Here is a tiny trained network, its code and every weight. The questions are about switching its units off for an input and a class, where a switched-off unit gives its printed mean instead of its output.

import numpy as np


def w(rows, s, z=0):
    codes = np.array(rows[::2]) - 128.0
    scale = np.full(codes.shape[1], s)
    scale[-1] = z or s
    return codes * scale


def norm(h):
    return h / np.sqrt((h * h).mean(-1, keepdims=True) + 1e-5)


def f(y):
    return y / 2 * (1 + np.tanh(0.7978845608 * (y + 0.044715 * y**3)))


def log_softmax(a):
    a = a - a.max(-1, keepdims=True)
    return a - np.log(np.exp(a).sum(-1, keepdims=True))


def net(x, mask):
    res = np.array(x, float).reshape(1, 5) / 4 @ E
    u = 0
    for l in range(3):
        y = f(norm(res) @ A[l][:, :-1].T + A[l][:, -1])
        res = res + np.where(mask[u : u + 11], y, B[l][:, -1]) @ B[l][:, :-1]
        u += 11
    return log_softmax(norm(res)[-1] @ U[:, :-1].T + U[:, -1])


A, B = {}, {}
E = w([
[195,127,136,19,176,112,211,58,84,73,55,153],'x0',
[42,209,183,160,229,211,131,100,120,22,145,121],'x1',
[68,163,62,66,108,79,136,212,109,70,122,84],'x2',
[168,43,43,140,254,176,43,205,74,98,94,153],'x3',
[164,152,196,142,113,51,65,143,45,75,203,201],'x4',
],0.0085)
A[0] = w([
[108,117,191,119,133,111,96,139,138,131,75,108,20],'0.n1',
[30,106,79,152,159,115,130,132,170,183,93,144,87],'0.n2',
[94,61,142,144,128,196,242,170,126,129,119,100,47],'0.n3',
[110,219,188,134,86,129,148,104,123,149,99,122,103],'0.n4',
[195,153,175,83,183,45,178,187,140,69,54,77,87],'0.n5',
[121,120,147,137,115,39,50,130,14,136,104,170,154],'0.n6',
[128,134,195,95,108,138,102,123,66,125,144,204,68],'0.n7',
[81,155,79,145,98,133,119,156,132,162,185,186,66],'0.n8',
[159,104,72,138,151,150,165,114,220,136,46,41,77],'0.n9',
[173,89,186,191,145,205,121,59,180,207,135,240,3],'0.n10',
[69,226,148,112,157,254,57,96,157,43,112,181,72],'0.n11',
],0.0065,0.0064)
B[0] = w([
[182,150,44,85,133,39,114,145,88,123,115,146,93],'0.n1',
[97,126,164,108,77,182,118,128,100,151,176,193,158],'0.n2',
[85,179,142,41,128,136,65,78,94,177,129,157,133],'0.n3',
[126,126,110,156,180,113,137,106,197,114,100,142,182],'0.n4',
[134,90,181,192,95,182,172,184,120,163,201,112,184],'0.n5',
[63,71,84,85,104,200,147,88,210,110,147,158,241],'0.n6',
[68,95,125,101,82,165,128,80,157,104,84,164,155],'0.n7',
[85,119,173,134,145,133,182,132,117,182,177,130,130],'0.n8',
[56,66,100,66,97,166,109,49,163,59,173,188,209],'0.n9',
[237,117,234,51,153,140,62,142,166,113,107,78,192],'0.n10',
[62,72,159,161,188,2,109,91,86,131,59,72,254],'0.n11',
],0.008,0.0047)
A[1] = w([
[176,242,111,161,101,61,187,63,178,125,158,57,4],'1.n1',
[123,175,172,107,110,51,148,120,183,158,102,136,118],'1.n2',
[86,202,55,105,85,85,137,212,122,60,119,73,105],'1.n3',
[142,171,102,171,144,156,89,67,131,153,136,154,48],'1.n4',
[180,88,147,89,53,108,130,152,124,188,72,157,67],'1.n5',
[156,154,154,130,116,31,68,112,75,66,205,254,40],'1.n6',
[192,164,144,47,132,127,227,128,34,107,58,144,21],'1.n7',
[106,167,64,78,115,98,165,137,83,101,146,88,45],'1.n8',
[187,131,144,76,168,119,177,85,129,110,115,140,101],'1.n9',
[134,145,177,127,95,68,85,161,88,59,162,212,83],'1.n10',
[160,86,77,103,94,55,94,109,133,204,119,144,18],'1.n11',
],0.0081,0.004)
B[1] = w([
[174,184,99,125,81,119,142,107,115,91,133,177,228],'1.n1',
[173,175,99,138,135,153,106,153,151,85,69,174,240],'1.n2',
[226,121,244,77,153,149,90,99,120,181,113,110,253],'1.n3',
[153,108,133,108,110,100,117,116,60,168,114,134,111],'1.n4',
[90,141,150,174,203,73,141,66,124,89,103,75,251],'1.n5',
[71,116,47,77,160,189,154,86,132,242,102,98,232],'1.n6',
[83,78,124,190,112,167,167,164,79,139,178,131,216],'1.n7',
[174,79,193,117,127,133,121,119,138,196,109,130,158],'1.n8',
[118,81,143,189,82,148,123,179,92,158,202,120,251],'1.n9',
[122,127,120,110,147,177,147,74,175,205,122,102,214],'1.n10',
[61,162,127,129,198,54,140,122,99,91,134,83,203],'1.n11',
],0.011,0.0029)
A[2] = w([
[126,166,130,204,90,127,46,196,151,174,175,70,57],'2.n1',
[131,140,89,124,213,146,108,175,92,150,115,186,18],'2.n2',
[132,179,89,110,83,135,162,112,127,153,101,113,47],'2.n3',
[145,99,64,128,163,167,107,155,114,143,62,141,22],'2.n4',
[71,91,111,30,136,111,134,116,203,107,160,151,138],'2.n5',
[122,111,147,132,113,146,202,83,120,101,89,200,131],'2.n6',
[124,76,151,168,197,157,102,157,97,164,58,157,155],'2.n7',
[191,112,41,138,180,125,64,180,112,81,140,147,2],'2.n8',
[98,149,153,30,120,119,127,217,117,140,121,108,51],'2.n9',
[158,67,58,112,82,2,118,140,140,175,123,124,94],'2.n10',
[93,200,150,160,108,124,63,127,167,172,138,158,168],'2.n11',
],0.0094,0.0027)
B[2] = w([
[136,47,123,128,146,132,254,134,73,85,185,148,164],'2.n1',
[122,209,123,100,88,119,174,64,155,174,144,151,165],'2.n2',
[105,150,107,98,118,152,100,125,117,139,89,171,143],'2.n3',
[116,215,148,111,60,128,169,108,147,189,145,139,172],'2.n4',
[89,99,135,159,99,154,39,145,145,101,122,140,222],'2.n5',
[140,132,66,103,145,106,88,224,116,167,158,114,194],'2.n6',
[163,174,106,106,52,57,154,169,144,146,124,119,254],'2.n7',
[182,246,108,164,71,137,182,108,189,60,100,180,169],'2.n8',
[238,60,195,145,145,125,118,69,174,188,115,144,142],'2.n9',
[60,215,189,160,237,151,130,88,77,111,93,84,166],'2.n10',
[176,112,42,90,121,122,145,186,57,123,121,124,181],'2.n11',
],0.0092,0.0078)
U = w([
[59,192,138,163,246,56,134,89,102,101,108,67,184],'0',
[62,103,75,79,117,199,90,71,168,182,131,132,115],'1',
[173,254,92,125,75,109,164,129,158,123,125,181,255],'2',
[131,67,106,164,125,145,209,182,65,139,206,127,29],'3',
[243,109,217,116,155,132,79,103,143,176,124,106,125],'4',
[139,98,128,161,97,75,58,187,140,33,123,144,136],'5',
],0.015,0.0014)

Each question gives the input, the list of numbers given to net, and the class t.
The units are the neurons (one row each of A and B). Each row of codes is followed by its name. A weight is (code - 128) times the scale printed after its matrix; where a second scale follows, it is the last column's (A, B and U).
mask holds one flag per neuron, layer by layer. A switched-off neuron (its flag False) gives its mean, the last column of its row in B, instead of its output. The means were averaged over made-up inputs and are rounded, as every weight is.
A unit's drop is (log p(t) with every unit on - log p(t) with that unit switched off) / (log p(t) with every unit on - log p(t) with every unit switched off).
The circuit of an input: a set's keep is (log p(t) with only the set's units on - log p(t) with every unit switched off) / (log p(t) with every unit on - log p(t) with every unit switched off). Starting from the 12 units with the biggest drops (on a tie, the unit counted first), units are removed one at a time, each time the one whose removal leaves the highest keep (on an exact tie, the one counted first), for as long as the keep stays at least 0.8.
units of the circuit, in order: the units of the circuit, biggest drop first
k most important neurons: the k neurons with the biggest drops, biggest first
k most important neurons of layer l: the k neurons of layer l with the biggest drops, biggest first
drop when u is switched off: that unit's drop, to one decimal
input [-7,-5,-2,3,-2], class 3: 3 most important neurons : [2.n1; 0.n11; 0.n2]
input [2,-6,7,1,5], class 4: 2 most important neurons : [1.n3; 2.n9]
input [-3,1,-7,-4,-2], class 4: units of the circuit, in order : [0.n10]
input [-1,-4,-6,-7,-6], class 2: 3 most important neurons : [0.n6; 1.n1; 1.n2]
input [2,1,-2,-1,-3], class 5: units of the circuit, in order : [0.n9; 2.n5; 1.n6; 1.n10]
input [2,-7,1,-7,8], class 1: 4 most important neurons : [1.n6; 1.n10; 0.n11; 0.n6]
input [6,5,-2,-4,-5], class 3: units of the circuit, in order : [1.n9; 1.n7]
input [-3,8,-7,-3,-8], class 0: 3 most important neurons : [0.n11; 0.n6; 1.n6]
input [6,-5,-6,3,-3], class 3: 2 most important neurons of layer 1 : [1.n7; 1.n9]
input [0,5,6,5,-2], class 4: 2 most important neurons : [1.n3; 2.n9]
input [8,2,7,0,3], class 3: 2 most important neurons : [1.n7; 0.n5]
input [-2,-3,0,4,3], class 2: 2 most important neurons : [2.n8; 0.n11]
input [-1,-8,8,-2,6], class 0: 3 most important neurons : [2.n10; 1.n5; 1.n11]
input [7,-6,-3,-4,2], class 3: units of the circuit, in order : [1.n7]
input [-5,-1,2,-1,-3], class 3: 2 most important neurons : [2.n1; 0.n6]
input [-1,-6,7,2,5], class 4: 2 most important neurons : [1.n3; 2.n9]
input [8,5,0,8,1], class 2: 3 most important neurons : [2.n8; 2.n2; 2.n7]
input [-6,0,-6,-7,7], class 1: 2 most important neurons : [1.n6; 2.n7]
input [-7,4,6,-5,1], class 3: 3 most important neurons : [2.n1; 2.n11; 0.n8]
input [-8,-4,3,2,-6], class 3: units of the circuit, in order : [2.n1]
input [7,-8,8,0,-7], class 0: 2 most important neurons of layer 1 : [1.n5; 1.n11]
input [-5,7,-7,2,8], class 1: 3 most important neurons of layer 1 : [1.n6; 1.n10; 1.n5]
input [-3,4,-6,1,6], class 1: 2 most important neurons of layer 1 : [1.n6; 1.n3]
input [3,0,8,1,7], class 4: 2 most important neurons of layer 1 : [1.n3; 1.n8]
input [-8,5,0,-1,-1], class 3: drop when 2.n1 is switched off : 0.3
input [-2,1,-5,1,-2], class 4: drop when 0.n3 is switched off : 0.0
input [1,-5,2,7,-4], class 2: units of the circuit, in order : [2.n8]
input [7,1,-1,8,-3], class 2: drop when 2.n8 is switched off : 0.2
